Here is a tiny trained network, its code and every weight. The questions are about switching its units off for an input and a target symbol, where a switched-off unit gives its printed mean instead of its output.

import numpy as np


def w(rows, s, z=0):
    codes = np.array(rows[::2]) - 128.0
    scale = np.full(codes.shape[1], s)
    scale[-1] = z or s
    return codes * scale


def f(y):
    return np.maximum(y, 0)


def softmax(a):
    e = np.exp(a - a.max(-1, keepdims=True))
    return e / e.sum(-1, keepdims=True)


def log_softmax(a):
    a = a - a.max(-1, keepdims=True)
    return a - np.log(np.exp(a).sum(-1, keepdims=True))


def net(x, mask):
    ids = ['ΛΠΩαγζμτφ'.index(c) for c in x.split()]
    T = len(ids)
    res = E[ids] + P[:T]
    r = res
    for j in range(3):
        rows = slice(3 * j, 3 * j + 3)
        q, k, v = (r @ M[0][rows].T for M in (Q, K, V))
        z = softmax(np.where(np.tri(T) > 0, q @ k.T / 3**0.5, -1e9)) @ v
        o = O[0][rows]
        res = res + np.where(mask[j], z, o[:, -1]) @ o[:, :-1]
    y = f(res @ A[0][:, :-1].T + A[0][:, -1])
    res = res + np.where(mask[3:11], y, B[0][:, -1]) @ B[0][:, :-1]
    return log_softmax(res[-1] @ U[:, :-1].T + U[:, -1])


Q, K, V, O, A, B = {}, {}, {}, {}, {}, {}
E = w([
[125,173,105,111,62,143,116,218,113,120,140],'Λ',
[88,127,205,170,157,133,77,150,151,198,133],'Π',
[158,165,93,129,177,107,131,82,128,211,92],'Ω',
[108,108,88,97,121,190,175,163,209,108,113],'α',
[68,109,121,149,31,155,144,79,116,164,150],'γ',
[177,113,136,174,97,136,65,143,154,116,165],'ζ',
[162,102,145,182,135,119,214,148,48,97,125],'μ',
[136,132,158,100,147,250,177,123,95,122,131],'τ',
[128,226,203,106,196,100,147,60,134,85,139],'φ',
],0.021)
P = w([
[58,72,71,213,160,141,58,103,119,25,55],'0',
[153,173,161,140,19,128,192,130,166,195,90],'1',
[169,208,145,159,53,122,192,129,155,200,148],'2',
[178,218,168,151,118,120,193,165,150,160,200],'3',
[164,246,142,201,191,148,183,157,168,159,209],'4',
[144,254,137,235,204,162,171,145,182,128,254],'5',
],0.007)
Q[0] = w([
[116,224,125,147,105,182,204,151,125,90,149],'h1',
[43,128,143,92,158,90,134,150,104,144,90],'h1',
[161,119,156,203,145,165,190,99,159,148,170],'h1',
[192,156,149,174,131,133,199,157,153,166,130],'h2',
[179,91,154,53,92,82,153,137,96,129,134],'h2',
[107,123,150,1,130,125,96,119,98,134,143],'h2',
[95,66,125,41,178,104,101,135,118,125,136],'h3',
[158,64,107,88,94,90,84,152,110,154,58],'h3',
[178,191,174,173,145,134,159,180,123,138,110],'h3',
],0.0097)
K[0] = w([
[40,183,77,142,159,154,40,138,67,90,83],'h1',
[183,120,104,46,141,105,130,113,108,252,166],'h1',
[37,102,112,208,171,152,95,114,138,89,47],'h1',
[133,224,147,98,159,161,146,99,100,99,255],'h2',
[88,98,162,110,108,131,137,85,166,157,33],'h2',
[102,120,119,143,65,90,89,118,183,139,4],'h2',
[106,171,144,73,92,90,155,125,173,230,114],'h3',
[152,149,207,130,123,121,176,135,170,118,162],'h3',
[119,69,77,128,166,111,119,121,181,60,125],'h3',
],0.0091)
V[0] = w([
[90,169,182,163,182,27,112,92,168,127,238],'h1',
[151,104,126,55,207,147,124,67,60,148,43],'h1',
[192,75,141,157,135,133,22,139,123,163,73],'h1',
[139,94,136,140,138,230,112,151,62,163,101],'h2',
[98,125,80,180,105,53,132,138,58,92,57],'h2',
[209,73,117,186,119,136,34,146,172,114,183],'h2',
[164,147,1,145,39,108,101,11,183,133,116],'h3',
[139,16,135,82,221,135,101,119,164,48,82],'h3',
[63,195,211,115,67,218,103,55,185,174,187],'h3',
],0.0072)
O[0] = w([
[130,112,220,103,86,150,157,150,147,161,97,28],'h1',
[176,99,116,161,114,98,30,133,132,190,97,160],'h1',
[193,155,109,26,86,124,107,121,125,103,78,140],'h1',
[168,144,172,34,168,176,118,205,74,122,108,192],'h2',
[87,188,124,158,126,90,140,241,193,128,197,73],'h2',
[179,134,117,168,137,120,188,144,92,130,62,12],'h2',
[176,162,129,179,26,148,173,116,179,135,79,86],'h3',
[70,118,176,93,127,91,116,2,152,125,131,236],'h3',
[75,173,63,162,92,178,105,119,24,155,94,3],'h3',
],0.0085,0.0049)
A[0] = w([
[86,158,84,146,99,55,62,172,196,168,119,61],'n1',
[107,105,46,172,89,98,149,177,157,61,123,116],'n2',
[159,171,124,152,130,45,231,129,214,151,86,96],'n3',
[90,199,16,175,98,225,116,136,175,174,2,93],'n4',
[152,123,125,102,20,107,135,113,51,101,214,2],'n5',
[79,172,180,212,179,113,48,138,98,167,162,112],'n6',
[158,55,102,177,106,146,191,78,79,161,198,114],'n7',
[235,157,91,114,96,105,65,135,132,186,137,147],'n8',
],0.0063,0.0039)
B[0] = w([
[55,140,98,155,85,66,63,161,196,111,184,165],'n1',
[146,156,139,196,75,123,85,110,155,139,111,181],'n2',
[141,125,59,170,176,54,117,95,133,153,144,249],'n3',
[157,2,159,112,165,120,141,135,142,158,103,226],'n4',
[100,154,137,133,157,169,184,105,109,128,80,164],'n5',
[136,172,109,120,101,92,179,147,122,119,62,253],'n6',
[105,99,147,100,102,130,82,158,108,135,153,204],'n7',
[126,158,161,69,138,193,117,146,104,89,203,199],'n8',
],0.0089,0.0059)
U = w([
[92,209,84,160,127,152,218,243,156,138,227,206],'Λ',
[88,128,175,78,142,192,113,163,87,117,150,202],'Π',
[227,156,151,182,37,144,3,156,158,79,140,45],'Ω',
[39,106,157,187,53,149,136,40,144,125,201,165],'α',
[189,62,144,212,103,79,210,163,52,111,125,251],'γ',
[136,177,126,129,88,108,178,90,195,56,38,95],'ζ',
[96,38,112,84,167,111,143,178,221,97,150,81],'μ',
[109,160,40,118,169,103,51,163,92,205,104,129],'τ',
[43,151,242,204,123,156,106,180,160,196,94,62],'φ',
],0.0045,0.0021)

Each question gives the input, a string of symbols that net reads in full, and the target symbol t.
The units are the heads (3 rows each of Q, K, V and O) and the neurons (one row each of A and B). Each row of codes is followed by its name. A weight is (code - 128) times the scale printed after its matrix; where a second scale follows, it is the last column's (O, A, B and U).
mask holds one flag per unit, heads first, then neurons. A switched-off unit (its flag False) gives its mean, the last column of its rows in O or B, instead of its output. The means were averaged over made-up inputs and are rounded, as every weight is.
A unit's drop is (log p(t) with every unit on - log p(t) with that unit switched off) / (log p(t) with every unit on - log p(t) with every unit switched off).
The circuit of an input: a set's keep is (log p(t) with only the set's units on - log p(t) with every unit switched off) / (log p(t) with every unit on - log p(t) with every unit switched off). Starting from all 11 units, units are removed one at a time, each time the one whose removal leaves the highest keep (on an exact tie, the one counted first), for as long as the keep stays at least 0.8.
circuit, biggest first: the units of the circuit, biggest drop first
most important unit: the unit with the biggest drop
top k neurons: the k neurons with the biggest drops, biggest first
which heads matter: for each layer, one digit per head in row order, 1 if its drop is at least 0.15 and else 0, layers parted by /
input α μ φ τ, target α: which heads matter : 011
input ζ α α α, target ζ: most important unit : h1
input Ω α φ, target Ω: circuit, biggest first : [h1; h3]
input τ α γ γ γ, target τ: circuit, biggest first : [h1; h3]
input τ φ τ μ α, target τ: which heads matter : 101
input ζ μ μ μ τ ζ, target Π: which heads matter : 110
input φ ζ τ, target φ: which heads matter : 100
input φ τ Λ, target φ: which heads matter : 100
input α α Π φ μ Λ, target α: circuit, biggest first : [h2; h3]
input Λ Λ μ ζ, target Λ: circuit, biggest first : [h1; h3]
input α φ μ Π, target α: circuit, biggest first : [h3; h2]
input γ ζ Π μ, target Λ: which heads matter : 110
input Π Π Ω, target Π: which heads matter : 101
input τ τ Π, target Π: most important unit : h2
input ζ Λ μ, target Λ: top 2 neurons : [n4; n6]
input φ τ μ γ μ γ, target Λ: which heads matter : 011
input φ τ Λ τ Ω, target Π: circuit, biggest first : [h2; n8]
input γ φ τ γ ζ Λ, target γ: circuit, biggest first : [h3; n4]
input α μ μ φ φ ζ, target α: which heads matter : 011
input α τ φ τ μ, target α: circuit, biggest first : [h3; h2; h1]
